Below is a small trained network, with its code and all its weights. Each question gives an input and a class and asks what happens when units are switched off, that is, made to give their printed mean instead of their output.

import numpy as np


def w(rows, s, z=0):
    codes = np.array(rows[::2]) - 128.0
    scale = np.full(codes.shape[1], s)
    scale[-1] = z or s
    return codes * scale


def norm(h):
    return h / np.sqrt((h * h).mean(-1, keepdims=True) + 1e-5)


def f(y):
    return y / 2 * (1 + np.tanh(0.7978845608 * (y + 0.044715 * y**3)))


def log_softmax(a):
    a = a - a.max(-1, keepdims=True)
    return a - np.log(np.exp(a).sum(-1, keepdims=True))


def net(x, mask):
    res = np.array(x, float).reshape(1, 4) / 4 @ E
    u = 0
    for l in range(4):
        y = f(norm(res) @ A[l][:, :-1].T + A[l][:, -1])
        res = res + np.where(mask[u : u + 4], y, B[l][:, -1]) @ B[l][:, :-1]
        u += 4
    return log_softmax(norm(res)[-1] @ U[:, :-1].T + U[:, -1])


A, B = {}, {}
E = w([
[113,161,27,215,55,13,218,144,191],'x0',
[62,214,150,114,123,98,66,68,117],'x1',
[32,153,210,158,155,219,208,2,151],'x2',
[97,92,110,21,28,82,221,109,126],'x3',
],0.0067)
A[0] = w([
[163,110,143,40,92,144,96,158,92,63],'0.n1',
[160,118,81,147,49,21,189,149,137,71],'0.n2',
[181,71,100,2,57,57,86,187,119,4],'0.n3',
[117,152,99,83,104,47,25,152,88,18],'0.n4',
],0.0094,0.0012)
B[0] = w([
[67,147,218,60,149,110,177,148,67,196],'0.n1',
[2,57,125,118,121,68,161,45,60,247],'0.n2',
[250,221,126,93,122,104,244,254,27,254],'0.n3',
[152,212,230,98,98,46,115,137,221,213],'0.n4',
],0.0072,0.0079)
A[1] = w([
[178,156,123,99,111,118,6,182,151,7],'1.n1',
[203,98,75,58,99,97,82,189,115,33],'1.n2',
[128,65,79,147,160,166,21,160,93,82],'1.n3',
[108,76,87,81,143,189,71,112,95,2],'1.n4',
],0.012,0.002)
B[1] = w([
[125,154,102,186,178,66,67,119,168,236],'1.n1',
[156,156,168,73,102,117,205,171,13,254],'1.n2',
[181,101,6,145,231,150,166,173,114,201],'1.n3',
[158,60,165,102,80,85,139,142,192,182],'1.n4',
],0.011,0.0034)
A[2] = w([
[136,66,162,63,139,208,62,149,156,2],'2.n1',
[109,135,149,167,120,246,177,77,207,102],'2.n2',
[159,126,173,63,168,185,120,128,69,91],'2.n3',
[112,87,80,160,43,94,154,129,152,83],'2.n4',
],0.013,0.0017)
B[2] = w([
[126,4,121,87,117,84,52,113,153,200],'2.n1',
[106,197,179,96,153,157,163,76,64,255],'2.n2',
[176,103,117,131,56,154,141,195,209,254],'2.n3',
[73,114,118,205,90,153,109,129,118,199],'2.n4',
],0.012,0.0072)
A[3] = w([
[128,35,105,105,137,171,115,53,209,113],'3.n1',
[165,11,159,117,83,211,109,120,170,2],'3.n2',
[36,48,54,177,73,75,170,96,135,32],'3.n3',
[134,147,131,115,109,82,44,115,226,48],'3.n4',
],0.012,0.0016)
B[3] = w([
[104,19,163,123,187,90,85,81,68,202],'3.n1',
[66,77,145,127,96,204,87,134,223,218],'3.n2',
[136,95,10,210,34,107,96,82,122,254],'3.n3',
[126,155,137,113,145,103,67,89,154,170],'3.n4',
],0.013,0.0083)
U = w([
[179,114,115,104,58,221,171,185,213,29],'0',
[119,13,201,76,163,175,49,78,192,195],'1',
[234,95,57,175,245,174,130,152,132,92],'2',
[95,218,207,121,150,190,203,15,64,145],'3',
[222,165,186,38,84,74,220,237,50,177],'4',
[109,126,16,221,14,90,154,60,96,183],'5',
[156,163,103,106,135,161,143,102,169,4],'6',
[159,222,148,154,179,58,2,84,198,97],'7',
],0.009,0.0042)

Each question gives the input, the list of numbers given to net, and the class t.
The units are the neurons (one row each of A and B). Each row of codes is followed by its name. A weight is (code - 128) times the scale printed after its matrix; where a second scale follows, it is the last column's (A, B and U).
mask holds one flag per neuron, layer by layer. A switched-off neuron (its flag False) gives its mean, the last column of its row in B, instead of its output. The means were averaged over made-up inputs and are rounded, as every weight is.
A unit's drop is (log p(t) with every unit on - log p(t) with that unit switched off) / (log p(t) with every unit on - log p(t) with every unit switched off).
The circuit of an input: a set's keep is (log p(t) with only the set's units on - log p(t) with every unit switched off) / (log p(t) with every unit on - log p(t) with every unit switched off). Starting from the 12 units with the biggest drops (on a tie, the unit counted first), units are removed one at a time, each time the one whose removal leaves the highest keep (on an exact tie, the one counted first), for as long as the keep stays at least 0.8.
circuit, biggest first: the units of the circuit, biggest drop first
unit that matters most: the unit with the biggest drop
k most important neurons: the k neurons with the biggest drops, biggest first
top k neurons in layer l: the k neurons of layer l with the biggest drops, biggest first
drop when u is switched off: that unit's drop, to one decimal
input [-2,6,-5,-4], class 7: circuit, biggest first	(1.n1)
input [-3,-2,1,4], class 0: top 3 neurons in layer 0	(0.n4; 0.n1; 0.n2)
input [-5,-4,-2,-1], class 0: 2 most important neurons	(2.n3; 0.n1)
input [5,4,7,1], class 3: 3 most important neurons	(2.n2; 0.n2; 3.n3)
input [-1,4,1,6], class 4: circuit, biggest first	(3.n3; 3.n2)
input [0,-7,4,4], class 3: 4 most important neurons	(2.n2; 0.n3; 0.n2; 1.n2)
input [-5,-3,-2,-5], class 2: top 2 neurons in layer 0	(0.n2; 0.n3)
input [3,-8,-4,-1], class 4: 3 most important neurons	(0.n3; 1.n2; 2.n1)
input [-6,4,-7,-6], class 7: 2 most important neurons	(1.n1; 0.n4)
input [3,7,-6,-3], class 7: 3 most important neurons	(0.n4; 1.n1; 3.n4)
input [4,-2,-7,-6], class 4: 2 most important neurons	(1.n2; 3.n3)
input [-6,1,-7,-3], class 4: 2 most important neurons	(1.n2; 0.n3)
input [-1,-5,4,5], class 3: 3 most important neurons	(2.n2; 0.n2; 0.n3)
input [-1,-5,1,7], class 4: unit that matters most	0.n3
input [2,-8,-4,-1], class 4: 3 most important neurons	(0.n3; 1.n2; 3.n3)
input [-1,-1,5,0], class 3: 2 most important neurons	(2.n2; 0.n3)
input [5,3,-7,0], class 4: top 2 neurons in layer 0	(0.n3; 0.n4)
input [-3,-4,0,-5], class 2: 4 most important neurons	(1.n3; 0.n2; 0.n1; 0.n3)
input [0,4,1,-2], class 7: top 2 neurons in layer 0	(0.n2; 0.n1)
input [1,8,-4,-1], class 7: circuit, biggest first	(0.n4)
input [5,-7,6,-2], class 3: 2 most important neurons	(2.n2; 0.n3)
input [1,2,7,8], class 3: top 2 neurons in layer 0	(0.n2; 0.n3)
input [4,2,-8,4], class 4: drop when 0.n3 is switched off	2.8
input [1,-7,8,-7], class 3: drop when 2.n2 is switched off	0.1
input [0,1,-4,7], class 4: drop when 0.n3 is switched off	2.0
